Here is a tiny trained network, its code and every weight. The questions are about switching its units off for an input and a class, where a switched-off unit gives its printed mean instead of its output.

import numpy as np


def w(rows, s, z=0):
    codes = np.array(rows[::2]) - 128.0
    scale = np.full(codes.shape[1], s)
    scale[-1] = z or s
    return codes * scale


def norm(h):
    return h / np.sqrt((h * h).mean(-1, keepdims=True) + 1e-5)


def f(y):
    return np.maximum(y, 0)


def log_softmax(a):
    a = a - a.max(-1, keepdims=True)
    return a - np.log(np.exp(a).sum(-1, keepdims=True))


def net(x, mask):
    res = np.array(x, float).reshape(1, 7) / 4 @ E
    u = 0
    for l in range(4):
        y = f(norm(res) @ A[l][:, :-1].T + A[l][:, -1])
        res = res + np.where(mask[u : u + 9], y, B[l][:, -1]) @ B[l][:, :-1]
        u += 9
    return log_softmax(norm(res)[-1] @ U[:, :-1].T + U[:, -1])


A, B = {}, {}
E = w([
[109,144,78,104,253,177,83],'x0',
[116,37,118,170,138,67,179],'x1',
[169,180,87,104,114,67,193],'x2',
[92,60,131,152,95,104,104],'x3',
[57,130,119,121,144,168,182],'x4',
[199,83,142,95,140,97,158],'x5',
[83,133,163,50,174,118,80],'x6',
],0.0066)
A[0] = w([
[142,63,214,137,156,171,29,3],'L0N0',
[82,109,71,144,2,34,81,125],'L0N1',
[90,163,95,77,180,205,3,56],'L0N2',
[82,180,181,47,179,143,59,106],'L0N3',
[116,49,132,230,122,180,63,102],'L0N4',
[232,124,40,96,226,66,96,122],'L0N5',
[88,179,173,72,122,45,150,73],'L0N6',
[182,187,86,149,46,130,36,134],'L0N7',
[207,150,129,169,28,156,16,84],'L0N8',
],0.0058,0.0044)
B[0] = w([
[212,99,101,112,66,138,80,176],'L0N0',
[82,93,232,147,93,103,181,218],'L0N1',
[2,179,89,87,227,120,87,253],'L0N2',
[110,140,37,86,123,165,39,246],'L0N3',
[200,46,86,199,183,199,88,220],'L0N4',
[126,121,233,167,193,69,222,229],'L0N5',
[168,60,87,110,87,151,104,162],'L0N6',
[84,208,198,151,104,112,183,211],'L0N7',
[47,201,206,52,169,52,205,205],'L0N8',
],0.0061,0.0042)
A[1] = w([
[117,195,108,52,63,97,155,20],'L1N0',
[158,70,181,53,119,69,91,114],'L1N1',
[233,153,132,68,233,111,146,114],'L1N2',
[171,67,133,45,81,99,3,123],'L1N3',
[153,130,87,149,88,104,188,1],'L1N4',
[183,175,94,162,174,202,154,71],'L1N5',
[115,142,72,150,100,174,136,76],'L1N6',
[93,152,149,100,167,142,60,85],'L1N7',
[119,194,154,37,77,106,149,12],'L1N8',
],0.0063,0.0031)
B[1] = w([
[188,112,87,153,93,156,83,182],'L1N0',
[89,70,146,178,79,120,155,214],'L1N1',
[93,83,214,104,95,97,165,246],'L1N2',
[187,2,143,226,139,150,147,210],'L1N3',
[95,179,125,114,139,127,106,157],'L1N4',
[136,78,209,122,119,127,110,181],'L1N5',
[119,93,180,141,143,154,125,152],'L1N6',
[121,159,125,93,153,149,81,253],'L1N7',
[160,124,85,192,99,164,85,196],'L1N8',
],0.007,0.0032)
A[2] = w([
[237,122,130,121,158,98,148,26],'L2N0',
[124,96,156,124,72,39,136,64],'L2N1',
[39,151,169,159,119,79,83,61],'L2N2',
[177,111,89,126,151,110,116,43],'L2N3',
[130,152,149,129,166,159,138,85],'L2N4',
[133,102,77,2,79,140,123,2],'L2N5',
[133,52,67,148,127,183,91,86],'L2N6',
[127,112,140,92,133,118,145,74],'L2N7',
[137,194,81,108,173,151,134,47],'L2N8',
],0.0067,0.0033)
B[2] = w([
[76,74,141,136,39,150,129,159],'L2N0',
[80,72,147,68,129,154,253,252],'L2N1',
[101,106,151,68,146,179,185,207],'L2N2',
[98,158,93,155,106,119,158,132],'L2N3',
[108,91,172,66,125,115,127,172],'L2N4',
[207,30,100,94,102,185,102,142],'L2N5',
[186,95,52,148,134,198,41,233],'L2N6',
[167,142,125,154,91,140,155,141],'L2N7',
[116,126,146,83,112,44,179,189],'L2N8',
],0.0047,0.0029)
A[3] = w([
[142,95,121,97,133,75,138,2],'L3N0',
[142,100,50,51,87,116,150,106],'L3N1',
[127,136,114,76,99,113,125,43],'L3N2',
[94,128,118,91,183,93,161,209],'L3N3',
[121,127,141,167,156,47,169,75],'L3N4',
[163,90,157,123,155,2,152,76],'L3N5',
[162,116,92,133,142,182,146,45],'L3N6',
[145,99,46,165,108,105,184,34],'L3N7',
[91,125,73,126,109,81,162,106],'L3N8',
],0.0094,0.0028)
B[3] = w([
[155,107,123,145,116,121,181,150],'L3N0',
[69,50,3,76,113,206,109,152],'L3N1',
[173,84,79,135,152,151,160,137],'L3N2',
[59,197,181,40,46,145,137,253],'L3N3',
[83,86,208,83,26,155,150,217],'L3N4',
[105,102,234,150,12,155,219,254],'L3N5',
[100,49,97,99,107,117,115,155],'L3N6',
[64,178,131,24,113,176,82,177],'L3N7',
[82,126,166,52,110,230,176,164],'L3N8',
],0.0052,0.0042)
U = w([
[67,212,106,53,185,148,82,179],'0',
[198,251,82,170,89,102,124,42],'1',
[145,51,74,181,159,167,66,139],'2',
[107,111,206,132,75,120,208,183],'3',
[180,141,61,112,151,65,134,1],'4',
],0.014,0.0051)

Each question gives the input, the list of numbers given to net, and the class t.
The units are the neurons (one row each of A and B). Each row of codes is followed by its name. A weight is (code - 128) times the scale printed after its matrix; where a second scale follows, it is the last column's (A, B and U).
mask holds one flag per neuron, layer by layer. A switched-off neuron (its flag False) gives its mean, the last column of its row in B, instead of its output. The means were averaged over made-up inputs and are rounded, as every weight is.
A unit's drop is (log p(t) with every unit on - log p(t) with that unit switched off) / (log p(t) with every unit on - log p(t) with every unit switched off).
The circuit of an input: a set's keep is (log p(t) with only the set's units on - log p(t) with every unit switched off) / (log p(t) with every unit on - log p(t) with every unit switched off). Starting from the 12 units with the biggest drops (on a tie, the unit counted first), units are removed one at a time, each time the one whose removal leaves the highest keep (on an exact tie, the one counted first), for as long as the keep stays at least 0.8.
units of the circuit, in order: the units of the circuit, biggest drop first
top k neurons: the k neurons with the biggest drops, biggest first
top k neurons in layer l: the k neurons of layer l with the biggest drops, biggest first
drop of u: that unit's drop, to one decimal
input [0,5,-6,6,-6,-2,-1], class 2: units of the circuit, in order : [L0N4]
input [-4,-8,-6,6,-1,0,8], class 2: units of the circuit, in order : [L1N3 L0N3]
input [4,-5,-3,4,-3,4,-4], class 0: top 2 neurons in layer 0 : [L0N2 L0N1]
input [6,-3,6,-7,-6,4,3], class 3: top 2 neurons : [L0N5 L1N2]
input [5,-5,-5,4,-6,-5,-8], class 0: units of the circuit, in order : [L0N8 L0N2]
input [-2,5,-4,-5,-3,-7,-1], class 2: top 2 neurons in layer 0 : [L0N4 L0N5]
input [-2,-8,7,7,6,0,8], class 2: top 2 neurons : [L0N6 L1N3]
input [-4,-1,-6,-4,-7,-1,7], class 2: units of the circuit, in order : [L1N3 L0N3]
input [-1,-3,-6,-5,1,-4,-6], class 0: top 2 neurons : [L3N5 L0N8]
input [-5,7,-8,2,-2,-3,-7], class 2: top 2 neurons in layer 0 : [L0N4 L0N5]
input [6,-1,4,-3,2,2,-1], class 3: top 2 neurons : [L0N5 L1N2]
input [-8,-7,-1,-8,-3,1,3], class 1: top 2 neurons in layer 1 : [L1N8 L1N0]
input [3,8,-4,0,4,0,4], class 2: top 2 neurons in layer 0 : [L0N2 L0N8]
input [-2,3,-6,1,-3,-6,-2], class 2: units of the circuit, in order : [L0N4]
input [-5,-2,2,-8,-3,-6,-6], class 1: drop of L1N0 : 0.2
input [-6,-3,0,5,6,4,8], class 2: drop of L0N5 : 0.2
input [1,-6,7,-8,-6,6,-5], class 3: drop of L0N5 : 0.1
